Below are the code and all the weights of a small trained network. Each question names an input and a class and asks about switching units off, where a switched-off unit gives its printed mean instead of its output.

import numpy as np


def w(rows, s, z=0):
    codes = np.array(rows[::2]) - 128.0
    scale = np.full(codes.shape[1], s)
    scale[-1] = z or s
    return codes * scale


def f(y):
    return y / 2 * (1 + np.tanh(0.7978845608 * (y + 0.044715 * y**3)))


def log_softmax(a):
    a = a - a.max(-1, keepdims=True)
    return a - np.log(np.exp(a).sum(-1, keepdims=True))


def net(x, mask):
    res = np.array(x, float).reshape(1, 6) / 4 @ E
    y = f(res @ A[0][:, :-1].T + A[0][:, -1])
    res = res + np.where(mask, y, B[0][:, -1]) @ B[0][:, :-1]
    return log_softmax(res[-1] @ U[:, :-1].T + U[:, -1])


A, B = {}, {}
E = w([
[255,145,150],'x0',
[14,98,197],'x1',
[181,210,174],'x2',
[52,194,112],'x3',
[172,123,101],'x4',
[88,224,183],'x5',
],0.0081)
A[0] = w([
[97,58,77,121],'n0',
[125,133,93,146],'n1',
[73,138,186,89],'n2',
[170,99,104,101],'n3',
[118,97,99,106],'n4',
[98,179,7,142],'n5',
[102,234,129,254],'n6',
[151,112,204,155],'n7',
[164,44,104,126],'n8',
[59,158,148,113],'n9',
[124,127,59,164],'n10',
[51,122,103,187],'n11',
[127,55,192,181],'n12',
[162,110,106,111],'n13',
[139,178,195,153],'n14',
[126,186,64,248],'n15',
[200,115,94,160],'n16',
],0.016,0.0062)
B[0] = w([
[173,159,74,197],'n0',
[69,127,247,142],'n1',
[158,117,99,182],'n2',
[121,125,176,171],'n3',
[173,117,81,148],'n4',
[79,140,196,190],'n5',
[118,186,129,249],'n6',
[139,137,60,165],'n7',
[107,51,138,206],'n8',
[167,109,94,193],'n9',
[96,109,200,168],'n10',
[80,147,83,213],'n11',
[132,128,2,189],'n12',
[132,41,200,161],'n13',
[195,234,59,191],'n14',
[133,214,250,210],'n15',
[189,116,232,221],'n16',
],0.0081,0.012)
U = w([
[81,191,199,51],'0',
[167,214,155,253],'1',
[129,73,58,179],'2',
[255,250,106,90],'3',
[51,86,41,107],'4',
[237,12,183,83],'5',
],0.009,0.0062)

Each question gives the input, the list of numbers given to net, and the class t.
The units are the neurons (one row each of A and B). Each row of codes is followed by its name. A weight is (code - 128) times the scale printed after its matrix; where a second scale follows, it is the last column's (A, B and U).
mask holds one flag per neuron, in row order. A switched-off neuron (its flag False) gives its mean, the last column of its row in B, instead of its output. The means were averaged over made-up inputs and are rounded, as every weight is.
A unit's drop is (log p(t) with every unit on - log p(t) with that unit switched off) / (log p(t) with every unit on - log p(t) with every unit switched off).
The circuit of an input: a set's keep is (log p(t) with only the set's units on - log p(t) with every unit switched off) / (log p(t) with every unit on - log p(t) with every unit switched off). Starting from the 12 units with the biggest drops (on a tie, the unit counted first), units are removed one at a time, each time the one whose removal leaves the highest keep (on an exact tie, the one counted first), for as long as the keep stays at least 0.8.
circuit, biggest first: the units of the circuit, biggest drop first
most important unit: the unit with the biggest drop
top k neurons: the k neurons with the biggest drops, biggest first
drop when u is switched off: that unit's drop, to one decimal
input [-1,0,2,-1,-4,-3], class 2: circuit, biggest first : n15; n16
input [3,5,0,-4,-1,-7], class 2: top 2 neurons : n12; n15
input [2,7,2,2,-6,-1], class 2: circuit, biggest first : n15; n12
input [-4,-1,5,-8,-2,-1], class 5: top neuron : n6
input [1,4,-7,4,5,4], class 4: circuit, biggest first : n16; n11
input [-1,2,-4,-2,3,8], class 3: circuit, biggest first : n8; n5; n10
input [-7,-4,-4,-7,-5,7], class 4: circuit, biggest first : n16; n15
input [7,8,-8,-8,4,6], class 4: circuit, biggest first : n12; n16
input [-8,2,6,-2,-2,6], class 3: circuit, biggest first : n14; n9
input [-1,4,-6,3,7,6], class 4: top 2 neurons : n16; n11
input [-8,-7,-8,3,-7,1], class 0: top 2 neurons : n5; n15
input [8,5,-6,0,6,1], class 5: top 3 neurons : n11; n6; n14
input [2,5,0,7,-4,-7], class 2: drop when n16 is switched off : -0.3
input [2,5,3,5,-6,4], class 3: most important unit : n14
input [6,6,-5,-4,0,0], class 2: drop when n12 is switched off : 0.2
input [-1,3,-3,-6,-8,-6], class 2: drop when n14 is switched off : -0.1
